Each row has a name. Each piece below is followed by the name of the row it came from, unless a question asks for something else. Each question is about the rows just above it.

[140 163 154 137]  kig
[144 172 162 145]  tiguf
[123 194 157 165]  mus
[140 163 154  88]  vuri
[123 194 165 156]  simum
[131 177 113 159]  kani
[131 177 158 113]  Ruzam
[166 149 158 129]  Debir
[162 132 157 153]  vus
[177 140 157 134]  Bezof
[121 188 161 125]  gal
[140 137 155 163]  fizam
Which row holds these entries in another order? [113 131 177 158] : Ruzam
Which row holds these entries in another order? [156 165 194 123] : simum
[163 154 137 140] is which row reordered? : kig
Put [163 155 137 140] back in order: which row is it? : fizam
Which row holds these entries in another order? [134 140 157 177] : Bezof
Which row holds these entries in another order? [137 154 163 140] : kig

[168 170 144  88 141 134 144  95 104] -> vuri
[168 170 144 141 104  88 133  95 144] -> mus
[144 104  88 133  95 141 170 169 144] -> fizam
Which row holds these entries in another order? [104  95 144 134 141  88 144 170 168] : vuri
[104 168 170 144  88 141 134 144  95] is which row reordered? : vuri
[ 95 144 168 170 144 141 104  88 133] is which row reordered? : mus
Which row holds these entries in another order? [134 144  95 104 168 170 144  88 141] : vuri
[ 88  95 104 133 141 144 144 168 170] is which row reordered? : mus
Put [144 168 141 170 134 104 144  88  95] back in order: which row is it? : vuri
Which row holds these entries in another order? [104 170  88 141 168 144  95 144 134] : vuri

[138 118  83 152  71 197] : Debir
[195 120 137 151  79  69] : gal
[115 183 138 129  73  97] : tiguf
[197 117 138 152  83  71] : mus
Put [ 73 138 183 115 129  97] back in order: which row is it? : tiguf
[ 97  73 183 129 115 138] is which row reordered? : tiguf
[ 79  69 195 120 137 151] is which row reordered? : gal
Put [ 71  83 118 138 152 197] back in order: which row is it? : Debir
Which row holds these entries in another order? [ 71 197 117 138 152  83] : mus

[ 76 121 135 120 113 100  69  99] : tiguf
[148 155 161 126 147 156 114 103] : fizam
[ 76 121 135 120 113 100  69 113] : mus
[148 161 155 157 147 114 126 103] : Debir
Which row holds these entries in another order? [147 114 126 103 148 161 155 157] : Debir
Put [113 100  69 113  76 121 135 120] back in order: which row is it? : mus
Put [ 69  76 100 113 113 120 121 135] back in order: which row is it? : mus

[121 133 127 133 138 116 125 125 127 127 120 132 127 146 137 134 132 128
 141 123  99 114 118 145 116 146 133 141 139 125 140 127 134 153 136] = mus
[132 137 136 137 111 167 142 128 138 137 142 113 137 126 135 128 143 100
 114 124 156 126 132 113 174 107 124 118 119 128 118  91 135 102 103] = simum
[123 132 128 149 188 134 113 117 113 116 129 115 145 112 130 109 113 144
 100 134 157 110 134 141 145 115  78 170  69 129 132 144 108 110 129] = tiguf
[125 119 119 118 145  88 114 128 118 120 114 144 118 130 119 128 111 157
 141 134 101 130 124 142  81 149 131 138 136 128 138 168 121 154 153] = Debir
[130 141 139 141 111 173 145 127 140 138 142 110 140 131 142 129 149  93
 117 121 153 121 130 117 181 107 125 121 122 128 119  80 137 105 101] = Ruzam
[144 113 145 134  69 112 144 132 128 117 116 134 110 140 129 113 113 134
 115 170 108 109 149 188 145 157  78 123 100 129 132 110 115 130 129] = fizam
[130 110 116 109 145  78 110 132 113 117 115 149 115 113 108 123 100 170
 135 140 113 145 132 134  69 144 128 129 129 129 134 188 112 144 157] = kani
[130 110 116 109 144  79 111 132 113 116 115 149 115 113 107 123 101 170
 136 140 113 145 132 134  69 144 129 130 130 129 133 186 112 144 157] = vuri
[122 148 139 150 116 171 144 123 142 139 137 109 140 151 152 136 156  87
 128 114 128 104 119 131 179 122 132 133 131 124 129  70 146 125 105] = vus
Which row holds these entries in another order? [ 69  78 100 108 109 110 110 112 113 113 113 115 115 116 117 123 128 129
 129 129 130 132 132 134 134 135 140 144 144 145 145 149 157 170 188] : kani
Which row holds these entries in another order? [136 153 134 127 140 125 139 141 133 146 116 145 118 114  99 123 141 128
 132 134 137 146 127 132 120 127 127 125 125 116 138 133 127 133 121] : mus
Which row holds these entries in another order? [105 125 146  70 129 124 131 133 132 122 179 131 119 104 128 114 128  87
 156 136 152 151 140 109 137 139 142 123 144 171 116 150 139 148 122] : vus
Which row holds these entries in another order? [125 145 120 141 133 139 121 127 133 136 127 114 127 127 125 116 125 153
 116 146 118 132 123 146 133 137 140 141 127 138 134 128 134 132  99] : mus
[113 129 113 136 144 144 130 132 110 116 133 112 115 149 132 130 129 101
 140  69  79 115 123 134 109 145 170 130 113 186 111 157 116 107 144] is which row reordered? : vuri
[132 110 115 130 129 144 113 145 134  69 112 144 132 128 117 116 134 110
 140 129 113 113 134 115 170 108 109 149 188 145 157  78 123 100 129] is which row reordered? : fizam

[147 107 116  72] = kani
[100 119 120  98] = gal
[120  98 100 120] = mus
[108 147 116  72] = Bezof
[147 116  72 108] is which row reordered? : Bezof
[147 116 107  72] is which row reordered? : kani
[120 100 119  98] is which row reordered? : gal

[138 116 154 148 133  78 135 183 112 182] -> simum
[140 119 139 129  98 116  84 194 118 134] -> gal
[126 135 122 131 169 113 120 125 129 104] -> tiguf
[139  78 182 154 116 148 133 112 183 135] -> kani
[139  84 129 116 118  98 194 119 139 134] -> vus
[131 113 129 104 122 135 120 169 126 126] -> Debir
[111 148 144 120 145 147  70 171 161 162] -> fizam
[139  78 182 154 116 166  84 140 160 131] -> vuri
Put [ 84  98 116 118 119 129 134 139 140 194] back in order: which row is it? : gal
Put [ 78 112 154 116 139 133 182 135 183 148] back in order: which row is it? : kani
Which row holds these entries in another order? [148 112 183 139 135 154 133  78 116 182] : kani
Which row holds these entries in another order? [104 113 120 122 125 126 129 131 135 169] : tiguf
[126 126 169 120 135 122 104 129 113 131] is which row reordered? : Debir
[134 139 119 194  98 118 116 129  84 139] is which row reordered? : vus

[108 100  97 179] : kig
[116 102 118 126] : mus
[144 110 149 110] : Ruzam
[ 99 119 116 173] : gal
[ 97 179  99 108] : Bezof
[ 98  65 101 100] : kani
[118 113 122  90] : vus
[178  99  97 108] : vuri
Put [108  97  99 178] back in order: which row is it? : vuri
Put [ 97  99 108 179] back in order: which row is it? : Bezof
Put [ 98 100  65 101] back in order: which row is it? : kani
Which row holds these entries in another order? [179  97 100 108] : kig
Put [173 116 119  99] back in order: which row is it? : gal

[129 126 130 123 129 123 131 127 128 121 117 124 128 129 128 120 132 121
 128 114 124] : vuri
[129 130 128 128 128 129 132 130 130 128 129 128 127 129 128 124 126 130
 126 132 124] : vus
[165  80 129 129 129 127 124 124 129 125 162 127 127 127 128 128 125 125
 149 129 120] : Ruzam
[121 121 128 114 128 124 126 116 123 130 127 129 129 124 128 123 131 129
 128 132 120] : kig
Put [120 121 121 128 114 128 124 126 116 123 130 127 129 129 124 128 123 131
 129 128 132] back in order: which row is it? : kig
Put [120 129 149 125 125 128 128 127 127 127 162 125 129 124 124 127 129 129
 129  80 165] back in order: which row is it? : Ruzam
[124 116 128 126 128 131 129 129 128 123 128 124 123 130 120 121 132 127
 129 114 121] is which row reordered? : kig

[119 126 116 136 122 130 132 130 124 129 138 118 141 134 129 122 139 137
 160 140 135 140 128 141 123 136 105 134 128 120]  tiguf
[123 144 132 129 122 125 126 129 117 132 124 129 115 123 117 134 128 126
 119 122 137 134 129 132 135 142 125 128 128 125]  Ruzam
[164 118 141 137 132 130 112 151 161 152 122 113 144 113 170 147 130 110
 120  92 146 114  89 127 139 130 133 147 142 121]  mus
[123 129 134 122 122 124 129 117 137 117 128 134 126 128 129 115 131 132
 125 142 132 126 125 123 144 129 125 119 135 128]  kig
[135 116 130 141 136 140 130 134 137 126 120 160 136 134 129 132 138 123
 105 125 140 141 128 119 128 118 122 139 130 122]  vus
[122 121 124 106 126 102 147 111 112  78 123 141 131  97 151 120  85 110
 128 126 115 158 154 159 133 157 179  94 147  93]  kani
[137 160 129 136 128 128 132 139 119 140 130 126 120 130 105 140 141 124
 118 134 134 130 123 122 141 138 116 136 122 135]  simum
[ 66  81 150  98  95 114 104  89 113 101 102 138  94  92 163 106  71 137
 126  75 146 148 153 167 114 161 164  94 152  84]  gal
[137 170 133 146 127 139 122 147 121 164 130 120 113 141  89 146 161 130
 114 132 144 118 112 110 142 130  92 152 113 151]  fizam
[105 116 118 119 120 122 122 123 124 126 128 128 129 130 130 130 132 134
 134 135 136 136 137 138 139 140 140 141 141 160] is which row reordered? : simum
[147 130 118 133 112 137 164 122 130 130  89  92 139 132 113 144 152 141
 142 146 151 170 146 121 127 113 120 114 110 161] is which row reordered? : fizam
Put [134 136 126 160 140 139 136 120 124 119 123 129 116 130 122 128 137 138
 118 140 135 130 122 141 105 132 141 128 134 130] back in order: which row is it? : simum
Put [121 142 147 133 130 139 127  89 114 146  92 120 110 130 147 170 113 144
 113 122 152 161 151 112 130 132 137 141 118 164] back in order: which row is it? : mus
Put [115 117 117 119 122 122 123 123 124 125 125 125 126 126 128 128 128 129
 129 129 129 132 132 132 134 134 135 137 142 144] back in order: which row is it? : Ruzam
Which row holds these entries in another order? [135 122 136 116 138 141 122 123 130 134 134 118 124 141 140 105 130 120
 126 130 140 119 139 132 128 128 136 129 160 137] : simum

[ 99 126 162 141  72  81 161 170] : fizam
[ 99 126 144 141  72  81 161 170] : gal
[162 161 126  81 100 170 141  72] : kani
[ 95  90  73 140 192 121 137 144] : Ruzam
Which row holds these entries in another order? [126 162 141  72 161  99 170  81] : fizam
Which row holds these entries in another order? [ 81 161 170  99 126 162 141  72] : fizam
[ 73  90  95 121 137 140 144 192] is which row reordered? : Ruzam
Which row holds these entries in another order? [162 170 161  99  72 126 141  81] : fizam

